Rows, each followed by one of two labels for a hidden trait (new trait and labels in each part):
[ -8.0  -5.7  -1.7  63.9 -21.6  -5.5  -6.1   5.8  -0.2   1.7   6.0  48.1
  -3.8   6.6  10.3 -11.4  13.2   4.0  -5.1] => QH
[  1.2  -1.8   2.3  11.5  -9.8  -1.8   6.6   5.9   0.1  -8.6  -2.1  15.2
  11.9  -8.1  -6.3   8.3   8.7  11.6 -10.2] => ZD
[ -5.6   1.8   2.7 -18.8   2.1  -3.8   9.7   9.9  20.4  -4.3  -0.7   3.9
   7.0 -18.0   8.0  -3.3   0.7   7.6   9.2] => ZD
[  0.5   4.4  -1.9  -4.7   2.8  -5.4 -11.6  -1.5   3.8   8.8   2.4  16.7
  -9.5   0.7  21.0  -3.3 -19.4  -5.9  -0.5] => QH
[ -3.3  -1.7   2.4 -12.7  -3.8   2.0   9.0   8.1   8.5   3.0  -0.1  13.4
  -3.5   2.0 -19.2 -11.2   9.6   3.7  -7.0] => ZD
[ -1.4   2.2   1.5 -36.3  -0.9   3.0  -0.3   3.1   8.5   3.9  -1.2   2.3
  -5.3  16.6  -9.3  -8.3  -1.0  -5.0  -8.8] => ZD
[ -2.0   1.2  -1.2  -0.9  15.8  -2.8  -7.9  -0.3   5.6  -3.7   0.6  -6.2
   1.3  -6.2  20.4   3.5 -13.8  -4.4   8.7] => QH
[ -1.9   3.3   2.3 -28.3   7.4  11.9   8.8   0.7   3.1  -8.0  -4.4 -23.8
   3.0 -10.5 -25.2   4.0   4.9   0.9   9.5] => ZD
[ -1.8   8.1  -0.6 -26.7   0.5   2.2  -1.4  -3.4   3.7  -0.8  -3.9 -13.9
  -4.2   8.5   2.6  -3.0  -9.2  -5.9  -1.3] => ZD
[-1.4 -1.8  0.9 -7.2  3.3 -5.0 -5.7  8.4  1.2 -9.0  4.9 21.6 10.6 -6.4
 18.4  2.5  8.0  4.3  8.3] => QH
[  7.0  -0.8  -2.0   5.0 -12.2   2.1  -9.5  -5.2 -13.0  12.8   1.4  17.5
 -11.4  24.5  -9.6  -3.6  -4.2  -8.1 -15.7] => ZD
[ 0.7 -3.2 -0.3  3.5 -1.5 -8.5 -7.1  5.7  3.3  1.4  4.2 15.2  6.6 -2.2
  6.9 -2.4 -3.2  5.3 -5.3] => QH
[  3.3   7.7   0.4 -43.1  18.5   3.2   3.2  -3.0   1.4   2.7  -4.6 -37.3
  -0.1   2.0  -1.4   1.9 -10.8  -6.3   4.5] => ZD
[ -8.2  -4.5   3.2   7.6   8.6  -5.7   6.6   8.5  10.3 -10.7   3.4  10.3
  12.3 -30.1   8.9   1.5  15.1   5.5  11.1] => QH
[ -1.3   0.9   2.3 -21.5 -11.0 -10.1  10.7   8.5  16.6  11.1   0.7  14.8
  -2.8   7.5  -2.3 -17.0  -3.7   6.3 -15.3] => QH
[  4.6   3.2  -1.7   3.7   8.2   9.0  -8.9  -6.0  -9.7  -3.6   1.0 -18.6
  -7.6   1.5  12.7   4.9  -6.4 -10.6   9.7] => ZD
[ -0.7   3.5   0.4   9.9  -7.1  11.2  -1.5   0.3   4.2  -2.6  -2.7  27.1
 -11.6   6.5 -10.1  -6.2   4.4  -4.8   1.0] => ZD
[ -1.1   2.3  -1.4  -9.6  26.0   0.7  -7.0  -6.8  -6.8 -14.5  -2.9 -38.3
  17.7 -14.1  19.6  19.9  -5.5  -5.8  16.7] => ZD
[  4.8  -1.2   3.5 -57.1   5.7   3.3  15.4   7.2   0.8  -3.0  -0.6  -4.7
   7.6 -15.9 -18.9   6.1   9.2  13.7  -6.8] => ZD
[ -7.0  -2.1  -1.0  71.9  -7.2   7.4  -7.3  -1.3   8.1  -1.2  -2.1   8.5
 -11.8   0.0   4.9 -10.5   3.5 -17.8   9.2] => ZD
[ -9.8  -8.3   2.3  99.9 -33.6  12.3   1.6   5.7  10.9  -3.0  -0.2  70.4
 -25.0   5.5 -15.3 -24.2  31.6  -6.8  -1.6] => ZD
[ -1.8   5.3   2.3 -49.0  10.1  -1.0  11.3   3.9  21.7  -7.4  -3.1 -21.0
   4.9 -20.1  10.4   3.2  -3.4   3.7  13.9] => ZD
[  0.7  -0.2  -2.7  21.5  -7.2   8.4 -15.2  -8.5  -4.2   8.3   1.1  15.7
 -21.8  12.1   8.3 -10.2  -2.6 -12.6   4.5] => ZD
[ -6.0  -4.1   1.0  36.7 -15.6  -1.9  -2.3   5.4  11.1   4.6   2.2  39.9
 -14.1   2.1  -2.0 -16.8   5.2  -4.7  -9.2] => QH
[ -3.6  -1.8   1.0  20.8 -23.1  -4.2   1.1   4.2   4.8   1.1   0.1  35.9
  -5.2  12.9  -8.3  -5.5   7.4   3.9  -8.0] => ZD
[ -0.8   7.6   0.4 -87.6  11.5  -7.5   4.4   1.7  12.2   4.4  -2.0 -29.2
   4.4   3.7   5.7   5.5 -16.7   2.5  -1.7] => ZD
[  0.8   5.3  -0.7 -20.7   9.1   3.1  -3.3  -2.9   1.1   2.9  -2.9 -28.3
  -4.3  11.8  -2.5  -3.3 -12.5  -9.6   2.4] => ZD
[ -4.1   0.6  -2.4  18.1  -2.3  -2.3 -15.5  -2.4   5.8   1.5   0.7   6.3
  -7.0  -2.1  24.1  -3.5 -11.4 -11.2   2.7] => QH
[-14.2  -6.3   4.5  95.9 -16.5  -1.4   4.2  12.3  36.1  -9.1  -1.7  47.0
  -3.4 -12.9   5.1 -19.9  23.2  -8.2  12.0] => ZD
[  4.7   8.6  -2.3 -17.6   7.9   6.1  -8.0  -4.8  -9.8   2.7   0.2  -1.3
  -9.2   3.5  10.5   1.7 -14.8  -2.1   0.9] => ZD
[ -8.2   1.4  -0.4 -38.5   9.0  -8.4   4.5   3.9  13.3   0.0   2.8 -10.1
   0.8 -17.2  22.9  -6.4  -6.3   4.5   5.7] => QH
[  1.0  -2.3  -0.6 -12.6   1.7  -8.8  -6.3   4.4   3.8   0.8   3.9  13.2
  11.4  -3.8   6.6   1.7  -7.1   3.5  -6.8] => QH
[ -0.1   1.0   1.5 -34.8  -9.4  -7.7   9.9   9.5   5.6   4.1   2.1  25.8
   2.4  -2.4  -5.4  -6.7  -5.2  15.2 -18.9] => QH
[ -5.6  -3.4   1.5  -6.3  -3.9 -11.4  -2.3  10.0   0.8   3.2   7.1  35.1
   0.6  -2.2  14.3  -8.9   1.7   6.6  -5.5] => QH
